Here is a tiny trained network, its code and every weight. The questions are about switching its units off for an input and a class, where a switched-off unit gives its printed mean instead of its output.

import numpy as np


def w(rows, s, z=0):
    codes = np.array(rows[::2]) - 128.0
    scale = np.full(codes.shape[1], s)
    scale[-1] = z or s
    return codes * scale


def norm(h):
    return h / np.sqrt((h * h).mean(-1, keepdims=True) + 1e-5)


def f(y):
    return np.maximum(y, 0)


def log_softmax(a):
    a = a - a.max(-1, keepdims=True)
    return a - np.log(np.exp(a).sum(-1, keepdims=True))


def net(x, mask):
    res = np.array(x, float).reshape(1, 5) / 4 @ E
    u = 0
    for l in range(4):
        y = f(norm(res) @ A[l][:, :-1].T + A[l][:, -1])
        res = res + np.where(mask[u : u + 12], y, B[l][:, -1]) @ B[l][:, :-1]
        u += 12
    return log_softmax(norm(res)[-1] @ U[:, :-1].T + U[:, -1])


A, B = {}, {}
E = w([
[122,128,182,115,100],'x0',
[109,154,84,138,55],'x1',
[128,208,129,145,153],'x2',
[2,113,137,196,157],'x3',
[75,146,112,24,156],'x4',
],0.0033)
A[0] = w([
[142,139,127,115,123,104],'L0N0',
[101,64,251,81,33,79],'L0N1',
[159,106,172,129,209,36],'L0N2',
[134,105,50,134,159,78],'L0N3',
[158,81,165,118,207,62],'L0N4',
[135,35,10,133,156,109],'L0N5',
[98,153,80,140,33,5],'L0N6',
[99,82,121,86,123,162],'L0N7',
[150,118,137,99,143,127],'L0N8',
[102,105,105,138,103,115],'L0N9',
[140,109,124,137,143,71],'L0N10',
[137,17,1,128,165,117],'L0N11',
],0.0045,0.0022)
B[0] = w([
[125,106,147,112,120,142],'L0N0',
[120,255,208,156,123,222],'L0N1',
[149,96,190,125,228,182],'L0N2',
[131,183,144,138,123,159],'L0N3',
[162,93,164,113,216,202],'L0N4',
[119,205,222,119,102,227],'L0N5',
[101,159,15,139,31,166],'L0N6',
[104,105,108,79,120,225],'L0N7',
[137,93,147,99,135,180],'L0N8',
[95,99,85,122,131,168],'L0N9',
[120,108,132,132,127,132],'L0N10',
[109,203,242,128,89,249],'L0N11',
],0.0064,0.0019)
A[1] = w([
[146,129,114,116,106,66],'L1N0',
[141,170,98,142,164,38],'L1N1',
[122,108,84,146,148,119],'L1N2',
[61,141,113,155,131,107],'L1N3',
[146,250,92,159,207,46],'L1N4',
[99,110,86,80,127,20],'L1N5',
[180,102,74,83,87,34],'L1N6',
[92,94,86,55,114,35],'L1N7',
[69,89,134,147,191,96],'L1N8',
[200,18,127,253,87,2],'L1N9',
[169,154,127,100,148,136],'L1N10',
[115,45,138,114,84,99],'L1N11',
],0.0052,0.00076)
B[1] = w([
[133,100,128,152,131,151],'L1N0',
[125,121,160,110,120,160],'L1N1',
[135,105,135,124,113,137],'L1N2',
[136,64,122,160,111,233],'L1N3',
[113,137,223,99,73,250],'L1N4',
[124,158,105,125,171,160],'L1N5',
[168,65,116,138,136,180],'L1N6',
[112,178,105,132,179,181],'L1N7',
[142,56,105,156,111,237],'L1N8',
[107,254,104,128,201,238],'L1N9',
[112,81,135,158,134,220],'L1N10',
[104,156,169,141,113,143],'L1N11',
],0.0094,0.0018)
A[2] = w([
[127,103,178,88,181,51],'L2N0',
[87,113,79,32,186,39],'L2N1',
[131,155,19,97,35,51],'L2N2',
[114,157,253,197,69,147],'L2N3',
[146,126,84,153,148,105],'L2N4',
[223,155,143,77,127,178],'L2N5',
[134,116,117,117,189,29],'L2N6',
[123,141,77,122,98,30],'L2N7',
[120,143,48,115,83,12],'L2N8',
[140,164,178,145,105,91],'L2N9',
[199,87,131,112,175,140],'L2N10',
[90,64,134,36,99,119],'L2N11',
],0.0053,0.0011)
B[2] = w([
[95,160,199,198,59,179],'L2N0',
[148,206,114,166,156,160],'L2N1',
[90,171,215,237,34,156],'L2N2',
[96,128,79,2,123,255],'L2N3',
[122,122,114,83,145,133],'L2N4',
[76,62,26,113,122,188],'L2N5',
[123,134,180,151,117,142],'L2N6',
[96,152,157,165,74,136],'L2N7',
[84,161,171,183,39,141],'L2N8',
[126,142,119,75,120,175],'L2N9',
[184,91,132,176,79,165],'L2N10',
[155,187,69,132,142,170],'L2N11',
],0.0084,0.0053)
A[3] = w([
[155,254,59,131,221,2],'L3N0',
[114,157,140,77,97,69],'L3N1',
[78,3,25,138,138,122],'L3N2',
[188,61,232,132,234,62],'L3N3',
[91,140,119,123,166,169],'L3N4',
[103,138,160,118,130,86],'L3N5',
[92,114,147,150,152,171],'L3N6',
[172,179,145,93,118,232],'L3N7',
[126,121,62,99,151,51],'L3N8',
[42,152,109,114,143,98],'L3N9',
[197,73,67,144,114,37],'L3N10',
[167,154,124,78,89,173],'L3N11',
],0.0065,0.00054)
B[3] = w([
[146,218,117,186,203,219],'L3N0',
[124,119,143,79,149,234],'L3N1',
[180,37,99,187,136,183],'L3N2',
[56,208,110,146,11,214],'L3N3',
[116,107,89,147,150,178],'L3N4',
[149,129,55,103,113,185],'L3N5',
[194,134,113,134,90,168],'L3N6',
[143,93,97,138,161,202],'L3N7',
[140,136,192,135,100,159],'L3N8',
[206,91,159,134,156,253],'L3N9',
[128,49,114,182,168,163],'L3N10',
[95,94,173,125,186,210],'L3N11',
],0.011,0.0037)
U = w([
[76,203,130,174,4,225],'0',
[167,233,92,173,254,199],'1',
[179,1,78,193,132,104],'2',
[114,116,141,31,149,2],'3',
[121,128,134,41,151,80],'4',
],0.0077,0.00067)

Each question gives the input, the list of numbers given to net, and the class t.
The units are the neurons (one row each of A and B). Each row of codes is followed by its name. A weight is (code - 128) times the scale printed after its matrix; where a second scale follows, it is the last column's (A, B and U).
mask holds one flag per neuron, layer by layer. A switched-off neuron (its flag False) gives its mean, the last column of its row in B, instead of its output. The means were averaged over made-up inputs and are rounded, as every weight is.
A unit's drop is (log p(t) with every unit on - log p(t) with that unit switched off) / (log p(t) with every unit on - log p(t) with every unit switched off).
The circuit of an input: a set's keep is (log p(t) with only the set's units on - log p(t) with every unit switched off) / (log p(t) with every unit on - log p(t) with every unit switched off). Starting from the 12 units with the biggest drops (on a tie, the unit counted first), units are removed one at a time, each time the one whose removal leaves the highest keep (on an exact tie, the one counted first), for as long as the keep stays at least 0.8.
units of the circuit, in order: the units of the circuit, biggest drop first
most important unit: the unit with the biggest drop
k most important neurons: the k neurons with the biggest drops, biggest first
k most important neurons of layer l: the k neurons of layer l with the biggest drops, biggest first
input [-7,4,-3,-7,1], class 2: units of the circuit, in order => L2N5, L3N2
input [6,-6,6,-5,2], class 0: most important unit => L0N2
input [-5,-5,-3,-8,8], class 1: 2 most important neurons => L2N1, L3N0
input [6,-8,-1,8,-2], class 0: 2 most important neurons => L3N3, L2N5
input [-1,-6,4,1,-6], class 0: units of the circuit, in order => L0N2, L3N3
input [3,-7,0,-6,0], class 0: 2 most important neurons => L3N3, L0N2
input [4,-5,1,2,-5], class 0: units of the circuit, in order => L0N2, L3N3, L0N4
input [-2,-7,-7,2,2], class 0: 2 most important neurons => L0N4, L3N3
input [7,4,-6,8,7], class 2: 3 most important neurons => L1N3, L1N9, L1N8
input [-1,-3,5,-6,4], class 2: 3 most important neurons => L0N1, L2N5, L0N11
input [7,-2,3,-7,-4], class 2: 2 most important neurons of layer 3 => L3N2, L3N10
input [0,4,-7,7,7], class 1: 3 most important neurons of layer 2 => L2N11, L2N1, L2N5
input [-3,-8,8,6,-5], class 0: 4 most important neurons => L3N3, L2N5, L1N8, L0N2
input [2,2,-4,4,-7], class 1: units of the circuit, in order => L1N9
input [0,4,6,5,6], class 1: 3 most important neurons => L0N1, L0N11, L2N5
input [-7,-5,-1,8,6], class 2: 3 most important neurons => L1N8, L1N3, L1N9
input [-4,-6,-7,5,-5], class 3: 2 most important neurons => L0N11, L0N5
input [2,-2,3,7,-6], class 2: 3 most important neurons => L1N8, L1N3, L3N2
input [-1,5,3,-8,6], class 2: 2 most important neurons of layer 2 => L2N5, L2N10
input [8,-5,0,2,-4], class 4: units of the circuit, in order => L2N3
input [8,-5,-1,-7,-8], class 1: 2 most important neurons => L1N9, L0N11
input [3,-3,6,-7,5], class 2: 2 most important neurons of layer 0 => L0N1, L0N11
input [6,-6,3,7,3], class 2: 2 most important neurons of layer 0 => L0N11, L0N5
